Here is a tiny trained network, its code and every weight. The questions are about switching its units off for an input and a target symbol, where a switched-off unit gives its printed mean instead of its output.

import numpy as np


def w(rows, s, z=0):
    codes = np.array(rows[::2]) - 128.0
    scale = np.full(codes.shape[1], s)
    scale[-1] = z or s
    return codes * scale


def f(y):
    return y / 2 * (1 + np.tanh(0.7978845608 * (y + 0.044715 * y**3)))


def softmax(a):
    e = np.exp(a - a.max(-1, keepdims=True))
    return e / e.sum(-1, keepdims=True)


def log_softmax(a):
    a = a - a.max(-1, keepdims=True)
    return a - np.log(np.exp(a).sum(-1, keepdims=True))


def net(x, mask):
    ids = ['ΓΠΦδμξτ'.index(c) for c in x.split()]
    T = len(ids)
    res = E[ids] + P[:T]
    u = 0
    for l in range(2):
        q, k, v = (res @ M[l].T for M in (Q, K, V))
        z = softmax(np.where(np.tri(T) > 0, q @ k.T / 4**0.5, -1e9)) @ v
        res = res + np.where(mask[u], z, O[l][:, -1]) @ O[l][:, :-1]
        u += 1
        y = f(res @ A[l][:, :-1].T + A[l][:, -1])
        res = res + np.where(mask[u : u + 4], y, B[l][:, -1]) @ B[l][:, :-1]
        u += 4
    return log_softmax(res[-1] @ U[:, :-1].T + U[:, -1])


Q, K, V, O, A, B = {}, {}, {}, {}, {}, {}
E = w([
[132,147,6,96,215,186,92,86,158],'Γ',
[94,107,127,51,152,168,85,129,49],'Π',
[98,170,142,142,86,126,176,125,61],'Φ',
[161,63,122,179,116,158,154,168,118],'δ',
[145,12,189,140,188,175,109,106,91],'μ',
[99,158,102,127,123,84,152,153,169],'ξ',
[86,72,151,141,208,175,112,24,157],'τ',
],0.022)
P = w([
[160,135,194,142,10,2,175,32,117],'0',
[231,119,147,135,114,208,94,63,143],'1',
[161,123,84,113,122,157,160,150,81],'2',
[148,122,138,112,134,205,168,159,128],'3',
[163,132,96,138,126,164,150,132,100],'4',
[126,146,117,133,159,177,159,226,89],'5',
[165,128,99,134,159,160,171,159,101],'6',
[116,147,95,158,99,173,150,154,89],'7',
[144,128,57,149,128,139,165,156,57],'8',
[135,118,101,136,149,179,194,160,106],'9',
[167,79,44,98,176,141,212,164,65],'10',
[116,195,61,176,114,123,127,180,49],'11',
[151,131,77,177,142,151,168,171,65],'12',
[138,120,10,128,144,104,178,185,29],'13',
],0.0074)
Q[0] = w([
[246,171,29,131,111,169,28,152,103],'L0H0',
[96,192,154,144,251,190,132,143,240],'L0H0',
[96,5,71,214,139,177,224,146,2],'L0H0',
[64,138,87,146,221,93,144,106,48],'L0H0',
],0.0063)
K[0] = w([
[199,124,51,126,176,199,144,119,186],'L0H0',
[99,226,138,111,161,184,157,159,110],'L0H0',
[62,157,125,29,70,2,78,3,153],'L0H0',
[198,118,114,93,158,25,146,66,176],'L0H0',
],0.0068)
V[0] = w([
[153,135,124,196,129,192,247,84,177],'L0H0',
[30,60,186,196,97,117,184,88,187],'L0H0',
[104,114,77,55,128,64,172,138,253],'L0H0',
[54,225,89,186,198,212,97,137,86],'L0H0',
],0.0054)
O[0] = w([
[167,52,188,191,100,110,124,64,242,250],'L0H0',
[81,160,103,191,226,86,169,89,81,178],'L0H0',
[140,173,164,157,102,219,19,110,217,183],'L0H0',
[211,71,83,47,121,143,156,2,96,159],'L0H0',
],0.0078,0.0018)
A[0] = w([
[157,197,253,173,152,91,135,189,110,115],'L0N0',
[110,139,155,192,140,93,138,117,178,2],'L0N1',
[52,174,174,104,154,198,121,59,49,92],'L0N2',
[147,156,130,73,81,29,163,158,241,129],'L0N3',
],0.0065,0.0023)
B[0] = w([
[84,100,114,168,95,186,182,92,76,179],'L0N0',
[133,79,147,225,96,105,101,159,161,143],'L0N1',
[116,200,126,118,202,127,125,93,134,254],'L0N2',
[80,189,135,109,180,253,120,140,92,179],'L0N3',
],0.013,0.0044)
Q[1] = w([
[53,125,9,116,194,151,189,121,106],'L1H0',
[121,190,136,211,118,139,202,114,52],'L1H0',
[141,107,249,58,97,36,208,30,131],'L1H0',
[143,3,78,115,168,219,86,79,83],'L1H0',
],0.0066)
K[1] = w([
[80,58,185,147,84,70,189,119,146],'L1H0',
[89,96,137,159,94,158,134,119,143],'L1H0',
[133,156,156,65,137,192,129,254,187],'L1H0',
[104,136,209,164,79,131,175,124,126],'L1H0',
],0.0082)
V[1] = w([
[221,118,167,141,188,89,102,187,156],'L1H0',
[229,165,81,186,60,111,143,115,214],'L1H0',
[68,84,122,179,64,228,212,113,52],'L1H0',
[184,50,159,3,23,82,235,73,165],'L1H0',
],0.005)
O[1] = w([
[81,8,137,87,158,134,99,155,173,73],'L1H0',
[129,156,102,64,75,77,155,135,179,102],'L1H0',
[121,117,114,154,101,54,61,147,94,253],'L1H0',
[188,135,137,136,122,107,107,97,116,74],'L1H0',
],0.014,0.018)
A[1] = w([
[21,171,169,35,174,35,48,37,135,67],'L1N0',
[150,115,48,208,124,132,72,76,133,2],'L1N1',
[254,131,180,144,121,109,76,88,145,98],'L1N2',
[137,38,242,161,106,106,84,38,68,244],'L1N3',
],0.0051,0.00083)
B[1] = w([
[255,50,136,216,152,206,247,186,115,209],'L1N0',
[118,33,80,68,135,76,159,122,213,254],'L1N1',
[44,114,100,86,83,68,152,124,44,171],'L1N2',
[163,69,51,121,134,128,64,73,212,214],'L1N3',
],0.0079,0.0082)
U = w([
[172,157,85,51,18,180,110,56,148,212],'Γ',
[194,139,95,60,104,196,115,137,40,28],'Π',
[123,178,122,99,52,67,159,24,65,85],'Φ',
[180,66,150,99,3,104,159,197,149,202],'δ',
[63,78,183,56,131,90,14,89,83,3],'μ',
[128,234,56,116,115,134,56,172,208,213],'ξ',
[125,139,80,103,155,100,207,84,194,63],'τ',
],0.0051,0.0037)

Each question gives the input, a string of symbols that net reads in full, and the target symbol t.
The units are the heads (4 rows each of Q, K, V and O) and the neurons (one row each of A and B). Each row of codes is followed by its name. A weight is (code - 128) times the scale printed after its matrix; where a second scale follows, it is the last column's (O, A, B and U).
mask holds one flag per unit, layer by layer, with each layer's heads first. A switched-off unit (its flag False) gives its mean, the last column of its rows in O or B, instead of its output. The means were averaged over made-up inputs and are rounded, as every weight is.
A unit's drop is (log p(t) with every unit on - log p(t) with that unit switched off) / (log p(t) with every unit on - log p(t) with every unit switched off).
The circuit of an input: a set's keep is (log p(t) with only the set's units on - log p(t) with every unit switched off) / (log p(t) with every unit on - log p(t) with every unit switched off). Starting from all 10 units, units are removed one at a time, each time the one whose removal leaves the highest keep (on an exact tie, the one counted first), for as long as the keep stays at least 0.8.
units of the circuit, in order: the units of the circuit, biggest drop first
k most important neurons: the k neurons with the biggest drops, biggest first
k most important neurons of layer l: the k neurons of layer l with the biggest drops, biggest first
input δ ξ Π ξ δ Φ τ τ Φ ξ Φ τ Γ ξ, target δ: 3 most important neurons : L1N0, L0N1, L0N2
input Φ Φ Φ ξ, target Φ: 2 most important neurons of layer 0 : L0N0, L0N3
input δ δ Φ δ δ ξ Γ Φ μ τ ξ μ Π, target δ: units of the circuit, in order : L1N0, L1H0, L0H0, L0N1
input Π ξ Φ μ μ ξ Γ δ Π Π, target Π: 3 most important neurons : L1N0, L0N2, L1N1
input μ δ Π μ ξ τ Γ, target μ: 3 most important neurons : L0N0, L1N0, L1N2
input Φ Φ Φ ξ Π μ δ, target Φ: 4 most important neurons : L0N0, L1N0, L1N2, L0N1
input Φ Φ δ δ Π Φ δ ξ Φ ξ Γ δ Γ, target Φ: 2 most important neurons : L1N2, L0N0
input μ μ ξ ξ ξ δ Φ ξ δ ξ μ Γ, target μ: 2 most important neurons : L0N0, L1N0
input μ Φ μ ξ, target μ: units of the circuit, in order : L1H0, L0H0, L1N0
input δ Π μ Π Φ, target δ: units of the circuit, in order : L1H0, L0H0
input τ ξ Φ τ μ Φ, target τ: units of the circuit, in order : L1H0, L0H0
input Γ ξ δ Π Φ Φ Γ Φ, target Γ: units of the circuit, in order : L0H0, L1H0
input Φ Φ μ, target Φ: units of the circuit, in order : L1H0, L0N0, L0H0
input ξ Γ Φ ξ μ ξ Γ Γ τ, target ξ: units of the circuit, in order : L0H0
input Γ δ δ μ μ, target Γ: units of the circuit, in order : L0H0, L1N3
input δ Π Π Π ξ Φ Π τ Φ, target δ: units of the circuit, in order : L1H0, L0H0, L0N1
input Π Π δ Γ Γ δ τ, target Π: units of the circuit, in order : L0H0, L1N0, L0N2
input Π Γ τ Π ξ Γ ξ, target Π: units of the circuit, in order : L1H0, L0N3, L0H0
input ξ ξ ξ Φ, target ξ: 3 most important neurons : L0N2, L0N1, L1N2
input Π Π Π ξ μ δ Γ δ μ δ Φ, target Π: units of the circuit, in order : L0H0, L1H0
input τ Π ξ τ τ ξ ξ Φ, target τ: 3 most important neurons : L0N1, L0N2, L0N0
input δ δ Π Φ Φ δ δ Π, target δ: 3 most important neurons : L1N0, L0N1, L0N3
input ξ Φ ξ Φ ξ δ μ μ Γ δ δ Γ ξ δ, target ξ: 3 most important neurons : L1N0, L0N0, L1N2
input δ μ Γ Φ ξ μ Φ Γ μ ξ μ τ, target τ: 4 most important neurons : L1N0, L0N2, L1N1, L1N3
input μ Φ ξ δ δ Π μ Φ τ, target τ: 4 most important neurons : L1N0, L1N1, L0N2, L1N3
